Here is a tiny trained network, its code and every weight. The questions are about switching its units off for an input and a class, where a switched-off unit gives its printed mean instead of its output.

import numpy as np


def w(rows, s, z=0):
    codes = np.array(rows[::2]) - 128.0
    scale = np.full(codes.shape[1], s)
    scale[-1] = z or s
    return codes * scale


def norm(h):
    return h / np.sqrt((h * h).mean(-1, keepdims=True) + 1e-5)


def f(y):
    return y / 2 * (1 + np.tanh(0.7978845608 * (y + 0.044715 * y**3)))


def log_softmax(a):
    a = a - a.max(-1, keepdims=True)
    return a - np.log(np.exp(a).sum(-1, keepdims=True))


def net(x, mask):
    res = np.array(x, float).reshape(1, 4) / 4 @ E
    u = 0
    for l in range(2):
        y = f(norm(res) @ A[l][:, :-1].T + A[l][:, -1])
        res = res + np.where(mask[u : u + 3], y, B[l][:, -1]) @ B[l][:, :-1]
        u += 3
    return log_softmax(norm(res)[-1] @ U[:, :-1].T + U[:, -1])


A, B = {}, {}
E = w([
[142,99,141,123,44,171,223,181,198,156],'x0',
[103,148,141,67,160,28,101,143,35,254],'x1',
[96,221,223,151,80,149,92,111,183,110],'x2',
[183,95,123,202,125,14,193,34,129,105],'x3',
],0.0092)
A[0] = w([
[98,86,61,29,157,123,148,141,182,113,53],'0.n0',
[157,202,135,118,146,142,128,2,222,123,4],'0.n1',
[102,167,176,64,66,116,136,92,224,149,4],'0.n2',
],0.0079,0.0042)
B[0] = w([
[49,37,181,189,24,131,92,216,124,200,190],'0.n0',
[146,108,111,123,109,7,143,204,209,53,253],'0.n1',
[132,234,181,89,79,122,138,72,129,132,245],'0.n2',
],0.012,0.0022)
A[1] = w([
[68,100,176,152,65,154,123,137,181,31,4],'1.n0',
[75,142,145,104,74,149,55,129,129,3,17],'1.n1',
[151,244,238,85,81,158,234,138,159,185,37],'1.n2',
],0.0067,0.0029)
B[1] = w([
[117,131,208,170,221,82,74,115,202,133,210],'1.n0',
[85,199,181,157,190,126,184,215,111,82,195],'1.n1',
[108,132,46,84,4,167,25,5,145,147,254],'1.n2',
],0.011,0.0047)
U = w([
[83,171,137,120,201,224,75,199,81,68,53],'0',
[133,149,90,57,228,68,58,100,50,195,222],'1',
[255,57,65,191,116,67,197,55,129,94,123],'2',
[110,183,129,64,26,171,65,61,191,153,191],'3',
[148,197,173,173,166,75,127,119,211,26,155],'4',
[123,60,140,189,155,238,104,187,217,124,49],'5',
[100,35,102,73,101,148,151,220,75,199,145],'6',
[169,148,111,49,147,172,182,127,109,99,2],'7',
],0.014,0.0051)

Each question gives the input, the list of numbers given to net, and the class t.
The units are the neurons (one row each of A and B). Each row of codes is followed by its name. A weight is (code - 128) times the scale printed after its matrix; where a second scale follows, it is the last column's (A, B and U).
mask holds one flag per neuron, layer by layer. A switched-off neuron (its flag False) gives its mean, the last column of its row in B, instead of its output. The means were averaged over made-up inputs and are rounded, as every weight is.
A unit's drop is (log p(t) with every unit on - log p(t) with that unit switched off) / (log p(t) with every unit on - log p(t) with every unit switched off).
The circuit of an input: a set's keep is (log p(t) with only the set's units on - log p(t) with every unit switched off) / (log p(t) with every unit on - log p(t) with every unit switched off). Starting from all 6 units, units are removed one at a time, each time the one whose removal leaves the highest keep (on an exact tie, the one counted first), for as long as the keep stays at least 0.8.
circuit, biggest first: the units of the circuit, biggest drop first
k most important neurons: the k neurons with the biggest drops, biggest first
top k neurons in layer l: the k neurons of layer l with the biggest drops, biggest first
drop when u is switched off: that unit's drop, to one decimal
input [0,2,-3,-8], class 6: most important neuron	[0.n0]
input [1,3,3,6], class 2: top 2 neurons in layer 1	[1.n0; 1.n1]
input [-5,3,-6,-8], class 6: circuit, biggest first	[0.n0; 1.n0]
input [-5,0,6,-3], class 4: circuit, biggest first	[0.n1; 1.n1]
input [3,-8,-6,1], class 5: 2 most important neurons	[0.n0; 1.n0]
input [-7,-2,-7,-5], class 6: 2 most important neurons	[0.n0; 1.n0]
input [6,-3,-1,3], class 3: circuit, biggest first	[0.n1; 1.n2]
input [1,-7,8,-4], class 4: top 2 neurons in layer 1	[1.n1; 1.n0]
input [6,-3,5,6], class 3: 2 most important neurons	[1.n2; 0.n2]
input [2,1,-1,-4], class 6: top 2 neurons in layer 0	[0.n2; 0.n0]
input [7,-7,-8,1], class 5: top 2 neurons in layer 0	[0.n0; 0.n1]
input [5,-4,-8,2], class 6: top 2 neurons in layer 0	[0.n0; 0.n1]
input [0,-2,-4,-7], class 6: drop when 0.n0 is switched off	0.4
input [1,-4,-8,1], class 6: circuit, biggest first	[0.n0]
input [-4,-1,-5,-4], class 6: drop when 0.n0 is switched off	0.4
input [-6,1,4,-2], class 0: drop when 1.n1 is switched off	0.2
